In the rows, 128 means zero.
Each row is followed by its group and then its class within the group.
169 159 130 100 146 125 110  82 119 172  96 119 108 122 111 112 134 128 119 125 150 140 120 121 135 157 157 148  98 115 126 138 143 136 137 124 127 102 164 102 115 137 111 137 162 130 126 122 132 101 137 126 135 126 136 112 178 132 129 105 127 113 122 131 150 137 126 153 101 158 144 138
(13):V
186 103 131 122 141 155 132 154 124 163 157 136 123 132 106 149 127 130 129 158 159 136 105 117 119 154 142 138 116 108 113 115 114 132 130 143 117 109 138 122 124 167 128 123 149 179 114 134 119 122 129 108 144 115 154 107 153  85 109 121 104 126 121 110 158 129 122 128 128 144 128 141
(19):G
169 123 135  93 145 124  97  91 130 176 130 130 116 133  94 162 117 131 111 158 159 145  98 140 117 142 144 166  96  96 109 125 142 151 111 152 135  98 167 121 117 142 124 114 172 162 139 129 118  89 133 111 127 132 149 112 137 136 107 105 143 135 124 114 162 130 116 130 108 151 155 140
(13):A
161 113 125 121 135 145 112 143 123 174 101 148 126 128 113 128 126 144 128 127 135 118  93 143 111 110 128 141 108 116 117 122 127 128 116 140 138 104 155 108 110 127 114 134 160 148 134  97 116 109 120  94 150 104 168 135 116 120 104  93 128 111 129 144 129 126 133 125  85 123 131 138
(13):X
136 123 121 107 115 126 116  88 121 182  93 130 122 123 124 122 108 130 132 109 139 122 105 123 118 101 117 137 105 113 142 123 138 126 122 104 135 118 139 127 124 123 126 146 173 131 156 118 130  99 117 116 145 123 154 134 114 147 126  83 144 130 119 150 152 109 121 139 107 116 139 163
(13):V
154 122 138 104 142 148 100 121 133 182 110 148 118 123 122 128 125 134 119 128 151 152  89 106 128 121 121 145 123  92 125 122 136 135 118 114 143 113 140 103  95 136 112 141 157 159 147 115 116 106 112  93 169 121 143 122 114 128 122 100 136 137 132 131 162 119 112 136 124 142 141 153
(13):A
160  95 116  91 152 124 108 112 134 180  85 148 134 135 122 141  89 131 127 143 135  67  85 107 145 104 152 159 100 107 137 145 168 154 111 156 141 122 162 123  96 134 128 132 159 158 140 104 107  93 135  98 181 135 172  75 111 115 110  90 115 147 133 125 181 120 126 128 120 115 145 167
(13):V
167 107 124 101 156 161 141 152 119 133 106 156 182 129 123 157 149 145 131 138 139 130 109 117 111 157 140 126 117 116  91 103 103 117 111 112 108 115 173 126 119 125 100 132 141 165 135 115 125 122 138  99 141 136 152 154 222 112 135  92 124  68 143 143 130 143 121 128 118 104 124 110
(19):T
160 122 123 111 151 144 110 138 128 175 105 134  82 122 140 126 120 136 137 130 134 145 100 122 150 126 129 124 112 103 147 138 136 141 114 139 122 125 153 119  90 135 120 154 149 157 116  90 118 113 115 103 165 122 164 107 110 127 117  89 127 141 127 129 158 122 121 130  99 140 139 154
(13):V
166  86 139 120 147 136 118 208 121 164 186 132 160 124 124 150 136 147 126 175 166 123 110 137  71 128 131 118 102 121  90 108  59 136 117 168 102 100 163 147 117 174  97 117 161 215 117 130 111 134 136  90 142 140 163 112 145  90 115 104  86 134 142 131 151 129 125 138  87 139 121 106
(19):G
154 103 227 125 137 164 133 196 119 167 190 128 118 129 108 134 137 129  60 163 160 127  98 158  97 134 100 146 117 102 111 115  70 143 128 150 122 104 140 117 122 154 116 121 143 179 105 129  82 121 148  89 126 127 147 118 133  93 107 140 120 109 141 120 161 126 115 150 103 160 127 102
(19):E
162 115 143 102 127 154 100 137 123 163 141 120  92 120 113 139 148 144  95 160 161 139  96 148 107 131 132 147  92 102 104  79 116 141 103 170 138  99 133 120 106 125 102 117 143 157 135 128 124 118 130  84 104 121 139 128 102 126  88 122 135 124 136 126 160 126 123 147 124 176  59 128
(13):A
145  72 106 118 166 128 141 180 134 162 132 142 158 127 134 140  90 130 130 156 131 134 105 111 113  90 135 132 102 113 126 139 106 139 115  87 111 134 154 130 136 165 143 122 143 171 107 119 111 137 141  94 166 132 178  87 149  91 140  87 114 143 138 123 130 117 118 117 111 103 127 137
(19):G
164  68 127  79 146 131  95 110 138 188 102 138  69 122 120 141 101 136 108 204 157 148  82 117 116 127 154 163  81 104 111 128 149 150 117 178 135  87 169 118 100 141 119 133 156 152 144 121 117  95 133  90 128 113 139  95 101 114  92 101 126 143 123 115 176 112 129 133  95 149 142 148
(13):A
171 136 107  96 146 135 115 109 127 184  81 141 117 112 122 130 140 132 137 117 133 146 101  70 140 141 161 138 112 127 124 133 140 135 103 154 118 131 142 126  99 103 115 137 149 134 146 115 127 109 110  88 150 125 170 128 106 131 122 106 139 130 128 135 154 135 116  84 123 130 137 143
(13):V
150 117 135 103 148 140 118 122 130 168  91 144 148 127 126 118 119 134 130 144 147 123 102 110  93 121 144 138 119 123 129 141  94 136 111 136 126 147 156 128 140 131 121 131 172 139 126 126 120 130 128  83 124 125 193 144 111 121 101 115 144 143 158 161 134 123 156 127 113 126 148 134
(13):X
175 107 151 112 145 168 121 173 112 171 137 130 158 125 116 162 140 136 129 145 128 138 107 117  94 121 114 126 119 107 101 112  76 136 124 134 121 130 144 118 100 145 107 136 144 176 133 109 130 129 142  93 136 121 176 136 139  78 124  90 121 132 139 139 155 128 123 146 106 128 141 110
(19):G
137 123 135 108 140 138 122 140 144 154 121 133 131 122 139 132 120 142 132 138 127 120 106 126 116 106 134 150 111 115 138 150 127 146 115 134 120 125 165 128 116 143 102 127 161 136 118 114 129 111 136  91 179 122 165 117 108 113 125 120 140 137 106 124 138 128 132 109 129 145 134 143
(13):A
160 109 143 122 128 177 110 160 133 177 161 136 134 115 106 167 158 130 124 158 160 118 108 157 107 148 124 142 110 117 103 110  58 138 125 144 111  97 132 125 118 135  92 124 169 180 119 120 123 140 121  84 125 125 168 161 114  90  78 109 131 119 133 136 146 124 106 145 100 152 130  97
(19):G
151 133 142 112 134 136 115  88 123 152  91 135 144 133 113 125 125 126 135 119 134 133 108 118 138 137 142 159 117 126 128 111 140 128 128 121 137  94 138 118 126 127 114 140 161 125 123 124 134 100 118 140 140 128 148 140 142 139 127 107 137 143 119 138 146 127 115 125 127 137 146 149
(13):V
162  91  99 111 147 127 135 160 145 153 116 155 178 133 119 143 106 123 130 151 132 142  89  94 114 113 160 123 114 120 100 125 131 139 116 157 133 136 150 108 123 158 139 127 137 181 134 120  41  84  97  96 162 144 162  76 164 106 140  87 102 139 146 126 149 119 137 122 118  93 136 132
(19):T
167  80 134 127 166 155 129 157 117 173 154 131 170 128 105 164 116 130 113 165 151 156  97 113  82 149 200 141 113 104  77 106  89 133 117 147 101  91 156 112 100 173 109 119 149 173 134 133 123 114 153  95 134 137 162 106 170  99 129  96 114 119 137 122 154 132 133 144 110 115 140 110
(19):T
134 101 114 102 163 105 126 116 124 174 109 130 134 131 125 130  87 128 117 165 130 149  87  88 150 125 168 148 101 107 135 148 169 162 129 133 131 132 152 108 101 147 141 131 154 154 147 127 122  97 125 107 185 146 161  64 161 126 161  93 119 142 125 114 135 136 125 124 135 105 165 169
(13):V

Each row is followed by its group and then its class within the group.
141 153 134 101 150 124 116 135 141 113 116 121 140 113 120 138 110 114 138 130 124 137  92 137 120 128 111 116 121 135  93 151 135 160 125 135 129 150 113 135 146 102 126 134 119 130 114 131 154 121 136 128 146 142 132 104  26 110 132 133 145 109 128  86 151 142 145 144 160 118 110 144
CD:<54>
122 119 161  90 173 139 115 123 123  88 121  95 143 117 135 125 109 160 104 114 135 149 107 143 131 135  88 141 133 132 123 115 121 125 128 146  97 158 123 133 144 156 134 112 133 125 133 132 150 112 104 128 135 133 177  89 121 134 138 139 123 111 155  73 124 144 123 140  96 136 112 118
FC:<47>
113 112 114 116 141 138 119 122 110 137 124  94 111 127 133 140 126 103 113 116 142 124 151 138 146 121 108 142 125 125 112 141 132 115 133 135 123 118 122 130 141 130 124 104 130  97 135 131 153 107 107 115 132 107 128 102 134 129 102 127 141 135 108  83 126 140 137 195 111 158 139 119
FC:<47>
126 123 163 115 164 133 103 125 131 127 123 116 145 157 113 140 131 157 123 140 143 117 131 138 125 147 119 138 114 145 139 147 127 116 126 159 102 133 117 117 157 131  84 118 129  95 138 129 129 131 115 133 111 106 172  95 179 116 117 135 124 101 128 120 128 125 121  97 120 126 118 118
FC:<59>
128 130 156  82 155 120 117 131 136 134 137 129 143 126 115 122 145 170 107 119 168 113 127 146 127 132 109 133 118 130 145 118 155 124 130 153 107 136 124  90 133 160 117 123 114 125 126 133 113 147 123 124 141 111 194 118 207 116 109 114  92 121 117  95 111 116 137  76 119 127 127  97
FC:<47>
137 122 148 135 152 145 111 112 128 143 105 101 120 130 128 142 140 105 110 140 159 123 109 123 124 140 137 133 122 106 117 130 129 110 151 130 103 128 128 135 127 114 119 102 149  80 137 128 115 103 129 132 108 119 169 125 173 112  76 133 133 122 107 102 103 132 149 129 107 141 126 126
FC:<59>
130 156 152 124 134 136 122 121 127 108 113 102 130 121 114 146  97  82 127 119 119 133 131 140 120 123 105 126 130 139 127 141 129  68 132 140 138 147 107 107 141 111 131 100 104 119 137 130 167 117 107 128 147 144 124 106  63 130 109 138 130 113 140  80 134 134 126 134 120 155  97 122
CD:<54>
148 121 150 138 132 116 149 130 121 100 116 118 133 129 124 115  94 117 124 133  94 128 129 134 119 130 121 124 142 131 124  82 144 164 131 126 126 130 135 113  98 118 153 127 103 162 136 130 130 153 124 143 119 150 124 150 123 141 155 118 121 127 138 107 142 121 128 126 112 126 140 117
NC:<48>
130 186 146 119 111 114  85 112 139 117 123 108 121 132 110 111 115  90 144 138 120 142 142 108 126 116 137 132 122 161 122 115 117 124 137 108 142 122 130 112 131 103 129  96 108 131 118 134 159 130 112 135 143 144 117 127  69 111  58 134 113 104 124 103 123 125 133 107 137 131  83 101
CD:<54>
144 171 139  79 133 129 116 129 150 129 129 127 140 124 108 126 120 104 144 146 144 123 125 128 130 124 133 128 118 137 135 154 115 107 127 117 133 110 108 112 135 116 125 110 112 107 119 149 142 122 105 134 159 126 131 105  49 103  60 118 130 101 115 110 121 134 170 125 136 118  86 112
CD:<54>
122 148 135  74 162 133 116 130 150 135 137 137 138 132 119 127 139 156 129 180 157  91 185 140 137 127  97 136 139 130 123 130 124 119 124 135 120 107 147 136 121 136 125  99 145 110 108 126 115 110 118 121 152 104 164 110 175 105  99 107 120 122 107 107 119 123 135 136 122 102 114 106
FC:<47>
128 146 122 154  99 128 120 125 140 102 166 173 129 131 119 129 102 168 127 111 123 142 155 130 122 123  97 133  98 151 124 136 114 125 120  99 115 130 108 105 124 123 139 116 107 108 140 131 141 123 102 122 119 104  89 109  35 107  64 106 152 141 130 114 121 111 118 165 144 154  90  92
CD:<37>
120 167 142  89 102 128 107 139 137 139 137 108 141 115 131 125  81 123 130 124 121 138 132 148 101 122 111 137 134 159 153 108 125  92 124 116 121 122 110 119 150 157 157 114  87 133 132 140 155 112 125 138 142 112  97 110   6 133  88 141  96 124 134 109 128 118 133 148 138 144 117 111
HB:<36>
105 126 131 111 131 158  89 124 120 154 137 133 116 127 116 131 122 162 125 115 142 149 137 134 135 141 102 145 126 157 154 149 121 114 130 125 120 131 110 105 172 122 123 108 106 119 126 119 133 116 131 117 124 131 114  79  77 114 107 132 117 141 127 110 106 135 145 143 128 148 119 122
HB:<36>
126 143 183  96 158 143 115 131 138 154 141 120 168 123 128 124 108 160 136 134 144 132 167 134 128 110 102 119 123 163 148 145 115  97 117 130 138 129  94  88 161 136 124 107  94 113 133 143 146 111  89 118 140 109 102 101  66 116  78 133 107 146 130  85 150 128 146 143 111 149 104 108
HB:<36>
113 140 111 146  91 134 111 132 128 123 130 155 130 136 124 143 102 142 130 126  87 170 124 124 107 129 103 139 132 138 157 129 125 124 123 116 124 134 126 114 152 134 126 120 105 134 126 132 144 124 147 127 123 117  90  97  16 139 111 152 122 138 128 146 122  93 139 138 155 137 118 108
HB:<44>
